Below are the code and all the weights of a small trained network. Each question names an input and a target symbol and asks about switching units off, where a switched-off unit gives its printed mean instead of its output.

import numpy as np


def w(rows, s, z=0):
    codes = np.array(rows[::2]) - 128.0
    scale = np.full(codes.shape[1], s)
    scale[-1] = z or s
    return codes * scale


def f(y):
    return np.maximum(y, 0)


def softmax(a):
    e = np.exp(a - a.max(-1, keepdims=True))
    return e / e.sum(-1, keepdims=True)


def log_softmax(a):
    a = a - a.max(-1, keepdims=True)
    return a - np.log(np.exp(a).sum(-1, keepdims=True))


def net(x, mask):
    ids = ['ΓΛΨΩαβδεζθμπσφ'.index(c) for c in x.split()]
    T = len(ids)
    res = E[ids] + P[:T]
    u = 0
    for l in range(3):
        q, k, v = (res @ M[l].T for M in (Q, K, V))
        z = softmax(np.where(np.tri(T) > 0, q @ k.T / 4**0.5, -1e9)) @ v
        res = res + np.where(mask[u], z, O[l][:, -1]) @ O[l][:, :-1]
        u += 1
        y = f(res @ A[l][:, :-1].T + A[l][:, -1])
        res = res + np.where(mask[u : u + 8], y, B[l][:, -1]) @ B[l][:, :-1]
        u += 8
    return log_softmax(res[-1] @ U[:, :-1].T + U[:, -1])


Q, K, V, O, A, B = {}, {}, {}, {}, {}, {}
E = w([
[99,177,67,137,186,181,143,2],'Γ',
[193,130,107,75,78,169,145,94],'Λ',
[139,182,115,144,76,187,173,108],'Ψ',
[123,211,118,142,106,181,127,70],'Ω',
[171,92,72,98,173,167,121,25],'α',
[156,144,86,85,76,171,179,96],'β',
[190,100,117,135,163,150,83,33],'δ',
[98,84,21,183,139,109,46,200],'ε',
[229,97,191,143,100,146,77,110],'ζ',
[84,69,114,77,167,154,224,94],'θ',
[88,87,163,199,154,153,233,118],'μ',
[160,118,195,125,145,86,191,136],'π',
[38,105,174,125,149,107,111,40],'σ',
[116,124,168,223,36,166,97,142],'φ',
],0.02)
P = w([
[181,209,143,133,168,210,139,66],'0',
[184,169,154,130,144,202,135,87],'1',
[171,161,160,122,136,189,126,104],'2',
[160,144,154,118,119,171,124,117],'3',
[145,132,152,115,118,153,115,126],'4',
[131,124,148,123,109,133,109,133],'5',
[115,116,142,121,106,113,103,140],'6',
[97,109,135,127,103,91,97,145],'7',
[78,100,129,132,102,74,91,149],'8',
[63,88,120,137,101,57,83,151],'9',
[46,80,112,153,101,33,81,155],'10',
[36,59,95,145,91,20,79,151],'11',
[10,54,86,157,90,6,70,155],'12',
],0.013)
Q[0] = w([
[69,203,184,153,62,136,114,74],'0.h0',
[44,254,151,34,177,113,81,140],'0.h0',
[74,87,168,215,94,157,103,118],'0.h0',
[155,183,115,169,127,117,121,197],'0.h0',
],0.006)
K[0] = w([
[111,73,161,174,2,73,135,16],'0.h0',
[139,177,138,81,117,87,98,58],'0.h0',
[95,142,137,100,158,166,60,165],'0.h0',
[195,155,135,165,189,210,92,233],'0.h0',
],0.0061)
V[0] = w([
[112,161,207,81,87,117,174,59],'0.h0',
[151,109,118,118,62,253,112,42],'0.h0',
[156,204,32,108,146,95,135,208],'0.h0',
[130,170,91,106,149,60,97,160],'0.h0',
],0.0046)
O[0] = w([
[199,144,42,122,254,213,203,102,219],'0.h0',
[180,61,50,184,124,94,145,75,252],'0.h0',
[79,127,137,119,142,157,63,242,14],'0.h0',
[74,217,141,122,135,90,135,164,37],'0.h0',
],0.0066,0.0043)
A[0] = w([
[53,173,127,93,50,157,224,188,132],'0.n0',
[127,185,157,165,75,124,105,125,122],'0.n1',
[158,142,201,161,142,105,136,134,110],'0.n2',
[115,120,66,67,117,123,193,172,81],'0.n3',
[119,211,156,131,154,150,114,78,192],'0.n4',
[150,119,124,2,87,123,101,149,99],'0.n5',
[117,117,179,72,74,99,131,215,3],'0.n6',
[65,71,143,89,141,194,168,153,113],'0.n7',
],0.01,0.0061)
B[0] = w([
[164,78,119,113,141,135,81,88,151],'0.n0',
[123,47,110,84,140,111,178,75,147],'0.n1',
[117,104,85,99,87,160,161,144,238],'0.n2',
[157,110,125,160,254,158,59,119,156],'0.n3',
[165,44,153,122,98,147,137,151,253],'0.n4',
[88,102,95,186,145,139,170,91,141],'0.n5',
[191,66,238,76,202,100,172,174,137],'0.n6',
[150,132,127,223,189,138,119,130,167],'0.n7',
],0.0099,0.0044)
Q[1] = w([
[100,51,149,197,114,142,182,104],'1.h0',
[133,228,164,28,177,76,208,145],'1.h0',
[181,9,79,163,183,161,114,56],'1.h0',
[120,146,199,113,198,159,167,181],'1.h0',
],0.011)
K[1] = w([
[94,151,101,106,94,55,68,177],'1.h0',
[154,193,186,143,101,187,149,42],'1.h0',
[27,61,95,138,128,5,109,186],'1.h0',
[140,137,183,74,101,118,150,71],'1.h0',
],0.012)
V[1] = w([
[111,147,174,236,118,161,136,157],'1.h0',
[168,161,124,62,2,89,114,134],'1.h0',
[108,156,38,115,132,204,80,125],'1.h0',
[166,53,145,85,146,133,122,151],'1.h0',
],0.0081)
O[1] = w([
[120,46,192,142,117,165,94,143,106],'1.h0',
[137,92,61,111,116,76,164,107,57],'1.h0',
[17,138,28,158,111,255,134,146,43],'1.h0',
[129,227,119,102,86,11,116,80,254],'1.h0',
],0.0092,0.0073)
A[1] = w([
[113,135,168,95,56,105,157,100,232],'1.n0',
[157,68,112,71,142,161,105,140,114],'1.n1',
[141,180,113,90,231,86,150,169,10],'1.n2',
[62,155,151,212,33,133,170,67,253],'1.n3',
[119,106,112,156,254,114,125,149,148],'1.n4',
[91,151,73,67,163,145,204,164,103],'1.n5',
[21,157,183,12,47,250,157,93,166],'1.n6',
[131,133,77,165,50,123,97,212,168],'1.n7',
],0.0084,0.003)
B[1] = w([
[101,112,93,131,157,157,134,138,255],'1.n0',
[96,158,134,127,130,126,144,143,159],'1.n1',
[101,122,165,111,124,171,142,136,178],'1.n2',
[133,97,114,114,156,104,146,81,194],'1.n3',
[158,135,133,120,76,108,114,132,171],'1.n4',
[141,8,118,177,119,134,151,146,138],'1.n5',
[162,127,141,191,170,143,125,165,153],'1.n6',
[123,111,180,184,192,85,149,114,149],'1.n7',
],0.012,0.0086)
Q[2] = w([
[63,167,80,157,39,188,142,132],'2.h0',
[142,105,124,134,149,115,173,154],'2.h0',
[77,159,95,157,87,88,119,140],'2.h0',
[110,221,156,68,71,124,155,255],'2.h0',
],0.013)
K[2] = w([
[249,169,84,156,166,195,97,96],'2.h0',
[24,87,132,75,138,92,121,57],'2.h0',
[185,171,87,110,108,165,122,132],'2.h0',
[170,132,153,83,156,202,214,67],'2.h0',
],0.012)
V[2] = w([
[72,213,116,76,255,118,107,77],'2.h0',
[174,166,191,84,72,110,8,97],'2.h0',
[179,167,120,81,95,119,153,216],'2.h0',
[117,147,197,160,182,90,195,121],'2.h0',
],0.0088)
O[2] = w([
[69,132,153,78,238,68,113,127,108],'2.h0',
[254,58,178,137,158,117,9,165,77],'2.h0',
[143,175,67,229,100,89,70,50,67],'2.h0',
[16,214,231,84,122,189,90,93,251],'2.h0',
],0.011,0.014)
A[2] = w([
[150,138,193,192,161,118,57,113,156],'2.n0',
[60,178,155,140,120,162,152,119,182],'2.n1',
[221,89,49,247,44,61,115,91,42],'2.n2',
[100,174,67,33,102,59,122,85,3],'2.n3',
[183,175,115,198,56,112,91,174,25],'2.n4',
[142,84,140,146,130,207,164,224,119],'2.n5',
[136,105,2,157,132,84,162,99,118],'2.n6',
[155,144,104,239,216,175,102,149,202],'2.n7',
],0.0093,0.0058)
B[2] = w([
[115,163,68,111,105,167,189,168,175],'2.n0',
[176,109,77,163,94,75,48,134,251],'2.n1',
[1,124,156,55,115,56,114,253,145],'2.n2',
[172,137,181,175,118,167,200,181,171],'2.n3',
[82,44,165,205,207,167,100,94,133],'2.n4',
[127,108,51,97,170,153,73,94,171],'2.n5',
[158,83,217,224,118,103,120,141,143],'2.n6',
[191,198,117,101,84,73,137,208,139],'2.n7',
],0.0084,0.027)
U = w([
[105,107,61,162,177,125,89,82,147],'Γ',
[144,64,81,62,44,119,165,70,85],'Λ',
[96,147,135,142,81,165,213,141,52],'Ψ',
[154,172,153,165,37,74,116,51,254],'Ω',
[178,69,122,231,132,134,112,102,123],'α',
[170,84,124,171,120,111,88,89,95],'β',
[174,145,123,179,168,164,124,153,112],'δ',
[171,86,152,207,178,142,161,110,115],'ε',
[177,87,113,175,122,129,117,96,93],'ζ',
[187,72,104,124,61,77,76,122,80],'θ',
[134,106,185,113,190,134,136,78,70],'μ',
[255,31,79,147,162,48,43,51,148],'π',
[179,77,109,183,102,123,106,95,91],'σ',
[155,68,178,198,104,198,59,98,105],'φ',
],0.0048,0.0082)

Each question gives the input, a string of symbols that net reads in full, and the target symbol t.
The units are the heads (4 rows each of Q, K, V and O) and the neurons (one row each of A and B). Each row of codes is followed by its name. A weight is (code - 128) times the scale printed after its matrix; where a second scale follows, it is the last column's (O, A, B and U).
mask holds one flag per unit, layer by layer, with each layer's heads first. A switched-off unit (its flag False) gives its mean, the last column of its rows in O or B, instead of its output. The means were averaged over made-up inputs and are rounded, as every weight is.
A unit's drop is (log p(t) with every unit on - log p(t) with that unit switched off) / (log p(t) with every unit on - log p(t) with every unit switched off).
The circuit of an input: a set's keep is (log p(t) with only the set's units on - log p(t) with every unit switched off) / (log p(t) with every unit on - log p(t) with every unit switched off). Starting from the 12 units with the biggest drops (on a tie, the unit counted first), units are removed one at a time, each time the one whose removal leaves the highest keep (on an exact tie, the one counted first), for as long as the keep stays at least 0.8.
units of the circuit, in order: the units of the circuit, biggest drop first
unit that matters most: the unit with the biggest drop
top k neurons: the k neurons with the biggest drops, biggest first
k most important neurons of layer l: the k neurons of layer l with the biggest drops, biggest first
input ζ β α δ Ω, target π: unit that matters most	2.h0
input ζ θ Ω ε δ Γ π β α μ, target Γ: top 2 neurons	(1.n7 2.n1)
input δ ε α β, target Γ: top 2 neurons	(1.n7 2.n5)
input Ω δ β Γ Λ π μ ε π, target Λ: units of the circuit, in order	(1.h0 2.h0)
input β δ π Λ ε, target Γ: units of the circuit, in order	(1.h0 2.h0 2.n5)
input π σ ζ ε β μ δ α π π, target Ψ: top 3 neurons	(1.n7 0.n4 2.n3)
input β σ δ μ ε α δ Ω, target Γ: units of the circuit, in order	(1.h0 1.n6 2.h0 2.n1)
input α Ω δ μ α θ α, target δ: 2 most important neurons of layer 1	(1.n4 1.n3)
input ζ π Ω Ω δ, target π: units of the circuit, in order	(0.h0 2.h0)
input π σ ζ δ π π δ θ π ζ Γ β, target θ: units of the circuit, in order	(2.h0 2.n2 1.n3)
input δ φ μ α Λ σ Λ α Ψ μ α ζ, target φ: top 3 neurons	(0.n7 2.n4 2.n1)
input Γ π π α π μ δ ζ β, target θ: units of the circuit, in order	(2.n2 2.h0 1.h0)
input σ Ω π α Ψ Ψ ε δ φ, target Γ: top 2 neurons	(1.n7 1.n6)
input β θ Ψ π π δ π β ε α, target Γ: top 3 neurons	(1.n7 2.n1 1.n6)
input Ψ μ π π σ δ, target μ: units of the circuit, in order	(2.h0 2.n1)
input δ δ ζ, target θ: unit that matters most	2.n2
input π π π π Ψ π π μ Ψ μ, target φ: top 2 neurons	(0.n7 0.n0)
input δ α ζ π π φ π δ β Λ θ ζ, target δ: 3 most important neurons of layer 2	(2.n0 2.n7 2.n1)
input π ζ π π α σ θ π, target μ: top 2 neurons	(0.n4 1.n3)
input π π π σ δ μ δ π π Ψ μ δ α, target φ: unit that matters most	1.h0
input π π Γ π Γ π ζ α π θ, target Ω: top 2 neurons	(1.n4 1.n0)
input α α α, target ε: top 3 neurons	(2.n6 2.n1 2.n3)
input ε μ ζ α δ π θ Ω, target Γ: top 3 neurons	(1.n7 1.n6 2.n5)
input π ζ ζ Λ, target θ: top 2 neurons	(2.n2 0.n5)
input Ψ α Γ α ζ φ Ψ δ Ω, target π: top 2 neurons	(0.n1 1.n3)
input π φ π δ ζ δ, target θ: top 2 neurons	(2.n2 1.n3)
input θ π π θ π ε δ Λ, target Γ: unit that matters most	1.n7
